Here is a tiny trained network, its code and every weight. The questions are about switching its units off for an input and a target symbol, where a switched-off unit gives its printed mean instead of its output.

import numpy as np


def w(rows, s, z=0):
    codes = np.array(rows[::2]) - 128.0
    scale = np.full(codes.shape[1], s)
    scale[-1] = z or s
    return codes * scale


def f(y):
    return np.maximum(y, 0)


def softmax(a):
    e = np.exp(a - a.max(-1, keepdims=True))
    return e / e.sum(-1, keepdims=True)


def log_softmax(a):
    a = a - a.max(-1, keepdims=True)
    return a - np.log(np.exp(a).sum(-1, keepdims=True))


def net(x, mask):
    ids = ['αβγζηθλμπσψ'.index(c) for c in x.split()]
    T = len(ids)
    res = E[ids] + P[:T]
    q, k, v = (res @ M[0].T for M in (Q, K, V))
    z = softmax(np.where(np.tri(T) > 0, q @ k.T / 2**0.5, -1e9)) @ v
    res = res + np.where(mask[0], z, O[0][:, -1]) @ O[0][:, :-1]
    y = f(res @ A[0][:, :-1].T + A[0][:, -1])
    res = res + np.where(mask[1:9], y, B[0][:, -1]) @ B[0][:, :-1]
    return log_softmax(res[-1] @ U[:, :-1].T + U[:, -1])


Q, K, V, O, A, B = {}, {}, {}, {}, {}, {}
E = w([
[62,66,118],'α',
[113,130,121],'β',
[128,120,151],'γ',
[84,5,109],'ζ',
[197,112,168],'η',
[204,167,110],'θ',
[91,57,147],'λ',
[234,116,84],'μ',
[101,88,119],'π',
[104,126,77],'σ',
[160,103,85],'ψ',
],0.015)
P = w([
[99,146,140],'0',
[247,38,134],'1',
[105,152,148],'2',
[206,69,100],'3',
[108,147,150],'4',
[181,92,68],'5',
[108,144,150],'6',
[156,107,58],'7',
[115,144,154],'8',
[142,120,51],'9',
],0.014)
Q[0] = w([
[95,192,142],'H1',
[2,60,173],'H1',
],0.007)
K[0] = w([
[213,69,74],'H1',
[87,70,1],'H1',
],0.0067)
V[0] = w([
[63,73,255],'H1',
[133,90,83],'H1',
],0.0062)
O[0] = w([
[68,74,147,7],'H1',
[42,2,37,205],'H1',
],0.0069,0.0017)
A[0] = w([
[76,172,139,161],'N1',
[165,140,131,254],'N2',
[49,126,171,48],'N3',
[30,67,151,2],'N4',
[77,170,152,140],'N5',
[171,90,122,97],'N6',
[98,169,252,247],'N7',
[152,209,135,110],'N8',
],0.016,0.0075)
B[0] = w([
[10,236,109,142],'N1',
[92,62,121,254],'N2',
[203,147,197,147],'N3',
[184,199,106,188],'N4',
[33,147,205,137],'N5',
[65,175,115,197],'N6',
[176,122,224,167],'N7',
[105,227,51,171],'N8',
],0.013,0.0093)
U = w([
[237,121,110,113],'α',
[190,52,167,86],'β',
[137,88,61,177],'γ',
[63,121,146,65],'ζ',
[121,7,111,254],'η',
[126,192,46,135],'θ',
[111,115,139,93],'λ',
[108,87,171,83],'μ',
[127,176,136,70],'π',
[179,109,162,88],'σ',
[30,154,96,15],'ψ',
],0.011,0.0079)

Each question gives the input, a string of symbols that net reads in full, and the target symbol t.
The units are the heads (2 rows each of Q, K, V and O) and the neurons (one row each of A and B). Each row of codes is followed by its name. A weight is (code - 128) times the scale printed after its matrix; where a second scale follows, it is the last column's (O, A, B and U).
mask holds one flag per unit, heads first, then neurons. A switched-off unit (its flag False) gives its mean, the last column of its rows in O or B, instead of its output. The means were averaged over made-up inputs and are rounded, as every weight is.
A unit's drop is (log p(t) with every unit on - log p(t) with that unit switched off) / (log p(t) with every unit on - log p(t) with every unit switched off).
The circuit of an input: a set's keep is (log p(t) with only the set's units on - log p(t) with every unit switched off) / (log p(t) with every unit on - log p(t) with every unit switched off). Starting from all 9 units, units are removed one at a time, each time the one whose removal leaves the highest keep (on an exact tie, the one counted first), for as long as the keep stays at least 0.8.
units of the circuit, in order: the units of the circuit, biggest drop first
most important unit: the unit with the biggest drop
top k neurons: the k neurons with the biggest drops, biggest first
drop of u: that unit's drop, to one decimal
input θ θ ψ, target η: most important unit -> N4
input ζ α ψ β θ β θ ζ α σ, target η: top 3 neurons -> N8, N4, N6
input ζ ψ ζ μ α α ζ α, target θ: top 3 neurons -> N4, N2, N7
input π θ θ μ, target η: units of the circuit, in order -> N2, N4
input η μ ζ, target α: top 2 neurons -> N4, N3
input ζ θ β η, target η: top 3 neurons -> N2, N4, N8
input γ θ θ σ θ θ ψ, target η: top 2 neurons -> N4, N8
input σ θ α, target π: top 3 neurons -> N4, N1, N2
input γ σ η θ, target η: top 3 neurons -> N2, N4, N1
input σ σ ζ θ α, target π: drop of N5 -> 0.1
input β ζ θ θ λ ψ ζ π ζ μ, target η: drop of N4 -> 0.3
input σ ζ μ α η, target β: drop of N8 -> 0.1
